Below are the code and all the weights of a small trained network. Each question names an input and a target symbol and asks about switching units off, where a switched-off unit gives its printed mean instead of its output.

import numpy as np


def w(rows, s, z=0):
    codes = np.array(rows[::2]) - 128.0
    scale = np.full(codes.shape[1], s)
    scale[-1] = z or s
    return codes * scale


def norm(h):
    return h / np.sqrt((h * h).mean(-1, keepdims=True) + 1e-5)


def f(y):
    return y / 2 * (1 + np.tanh(0.7978845608 * (y + 0.044715 * y**3)))


def softmax(a):
    e = np.exp(a - a.max(-1, keepdims=True))
    return e / e.sum(-1, keepdims=True)


def log_softmax(a):
    a = a - a.max(-1, keepdims=True)
    return a - np.log(np.exp(a).sum(-1, keepdims=True))


def net(x, mask):
    ids = ['ΓΔΣαεζηθμπφω'.index(c) for c in x.split()]
    T = len(ids)
    res = E[ids] + P[:T]
    u = 0
    for l in range(2):
        r = norm(res)
        for j in range(2):
            rows = slice(2 * j, 2 * j + 2)
            q, k, v = (r @ M[l][rows].T for M in (Q, K, V))
            z = softmax(np.where(np.tri(T) > 0, q @ k.T / 2**0.5, -1e9)) @ v
            o = O[l][rows]
            res = res + np.where(mask[u + j], z, o[:, -1]) @ o[:, :-1]
        u += 2
        y = f(norm(res) @ A[l][:, :-1].T + A[l][:, -1])
        res = res + np.where(mask[u : u + 8], y, B[l][:, -1]) @ B[l][:, :-1]
        u += 8
    return log_softmax(norm(res)[-1] @ U[:, :-1].T + U[:, -1])


Q, K, V, O, A, B = {}, {}, {}, {}, {}, {}
E = w([
[179,44,90],'Γ',
[67,197,79],'Δ',
[149,82,68],'Σ',
[148,65,31],'α',
[116,148,38],'ε',
[139,50,1],'ζ',
[139,195,135],'η',
[140,66,17],'θ',
[108,152,20],'μ',
[168,106,123],'π',
[172,182,193],'φ',
[183,70,82],'ω',
],0.0091)
P = w([
[200,93,186],'0',
[57,109,113],'1',
[148,178,4],'2',
[113,146,179],'3',
[144,212,43],'4',
[116,107,146],'5',
[134,190,2],'6',
],0.0092)
Q[0] = w([
[138,129,157],'L0H1',
[9,180,233],'L0H1',
[36,80,14],'L0H2',
[114,145,236],'L0H2',
],0.011)
K[0] = w([
[71,194,48],'L0H1',
[137,90,2],'L0H1',
[54,165,6],'L0H2',
[90,128,220],'L0H2',
],0.0057)
V[0] = w([
[151,162,42],'L0H1',
[170,99,3],'L0H1',
[121,110,87],'L0H2',
[57,56,209],'L0H2',
],0.0071)
O[0] = w([
[126,95,92,186],'L0H1',
[167,2,70,196],'L0H1',
[93,200,238,179],'L0H2',
[23,90,81,4],'L0H2',
],0.004,0.0042)
A[0] = w([
[2,143,199,168],'L0N1',
[128,227,23,155],'L0N2',
[28,34,105,255],'L0N3',
[106,124,136,34],'L0N4',
[209,196,195,188],'L0N5',
[197,83,98,215],'L0N6',
[162,127,147,31],'L0N7',
[113,87,179,154],'L0N8',
],0.0072,0.0031)
B[0] = w([
[185,125,87,134],'L0N1',
[169,114,131,254],'L0N2',
[166,200,139,183],'L0N3',
[75,45,127,109],'L0N4',
[133,161,72,156],'L0N5',
[119,208,126,193],'L0N6',
[104,101,120,113],'L0N7',
[138,130,3,121],'L0N8',
],0.0059,0.0068)
Q[1] = w([
[246,134,110],'L1H1',
[83,85,141],'L1H1',
[118,149,92],'L1H2',
[135,207,118],'L1H2',
],0.012)
K[1] = w([
[146,13,190],'L1H1',
[120,122,45],'L1H1',
[54,221,254],'L1H2',
[225,131,175],'L1H2',
],0.009)
V[1] = w([
[125,156,255],'L1H1',
[203,47,162],'L1H1',
[118,126,42],'L1H2',
[184,213,136],'L1H2',
],0.0092)
O[1] = w([
[101,59,2,55],'L1H1',
[91,193,107,144],'L1H1',
[38,195,222,177],'L1H2',
[70,53,124,255],'L1H2',
],0.0066,0.0083)
A[1] = w([
[159,85,97,128],'L1N1',
[99,223,98,135],'L1N2',
[158,99,177,84],'L1N3',
[206,106,181,250],'L1N4',
[176,137,93,154],'L1N5',
[122,149,149,76],'L1N6',
[81,116,180,3],'L1N7',
[249,173,102,187],'L1N8',
],0.012,0.0025)
B[1] = w([
[118,158,93,128],'L1N1',
[188,62,142,254],'L1N2',
[102,50,137,124],'L1N3',
[29,146,82,154],'L1N4',
[145,254,151,160],'L1N5',
[122,110,58,138],'L1N6',
[104,163,99,143],'L1N7',
[114,209,62,230],'L1N8',
],0.0073,0.0078)
U = w([
[108,116,159,85],'Γ',
[105,87,85,62],'Δ',
[121,56,24,55],'Σ',
[170,5,78,160],'α',
[111,124,130,22],'ε',
[227,131,80,175],'ζ',
[24,78,91,204],'η',
[127,144,168,4],'θ',
[113,194,62,244],'μ',
[142,105,140,57],'π',
[160,82,124,86],'φ',
[117,155,182,21],'ω',
],0.014,0.0046)

Each question gives the input, a string of symbols that net reads in full, and the target symbol t.
The units are the heads (2 rows each of Q, K, V and O) and the neurons (one row each of A and B). Each row of codes is followed by its name. A weight is (code - 128) times the scale printed after its matrix; where a second scale follows, it is the last column's (O, A, B and U).
mask holds one flag per unit, layer by layer, with each layer's heads first. A switched-off unit (its flag False) gives its mean, the last column of its rows in O or B, instead of its output. The means were averaged over made-up inputs and are rounded, as every weight is.
A unit's drop is (log p(t) with every unit on - log p(t) with that unit switched off) / (log p(t) with every unit on - log p(t) with every unit switched off).
most important unit: the unit with the biggest drop
top k neurons: the k neurons with the biggest drops, biggest first
top k neurons in layer l: the k neurons of layer l with the biggest drops, biggest first
heads that matter: for each layer, one digit per head in row order, 1 if its drop is at least 0.15 and else 0, layers parted by /
drop when u is switched off: that unit's drop, to one decimal
input π φ θ μ Δ Σ, target α: top 3 neurons	[L0N5; L1N8; L1N5]
input π Δ Δ Δ π Δ, target α: most important unit	L0N1
input φ ω Δ ω, target Σ: heads that matter	00 / 10
input Δ Δ θ π Γ ε, target η: heads that matter	00 / 10
input φ μ ε ε, target Σ: heads that matter	00 / 10
input Δ π Δ α, target η: heads that matter	00 / 10
input π π ε Δ α Δ, target α: heads that matter	00 / 10
input α θ Δ Δ ε Δ Δ, target ζ: top 2 neurons	[L1N2; L0N3]
input Δ ε ζ η Δ η, target η: heads that matter	00 / 10
input Δ Δ Δ φ, target η: top 2 neurons	[L0N5; L1N2]
input Δ φ θ π, target η: top 2 neurons	[L0N5; L1N2]
input Δ φ θ Σ, target η: heads that matter	01 / 10
input π μ Σ φ, target α: top 2 neurons in layer 1	[L1N8; L1N5]
input Δ Δ Δ Δ, target η: heads that matter	00 / 10
input Δ Δ π π π Γ, target η: top 2 neurons in layer 0	[L0N8; L0N5]
input Δ ζ Δ θ Δ φ, target η: top 3 neurons in layer 0	[L0N5; L0N6; L0N8]
input Δ Δ Δ μ, target η: most important unit	L0N5
input π Δ Γ π, target α: top 2 neurons in layer 0	[L0N3; L0N8]
input ε Δ Δ, target ζ: top 2 neurons in layer 1	[L1N2; L1N4]
input Δ π ε π ω π, target η: most important unit	L1N2
input π Δ ε θ, target α: top 2 neurons in layer 0	[L0N5; L0N8]
input Δ π Δ θ, target η: drop when L0N5 is switched off	0.3
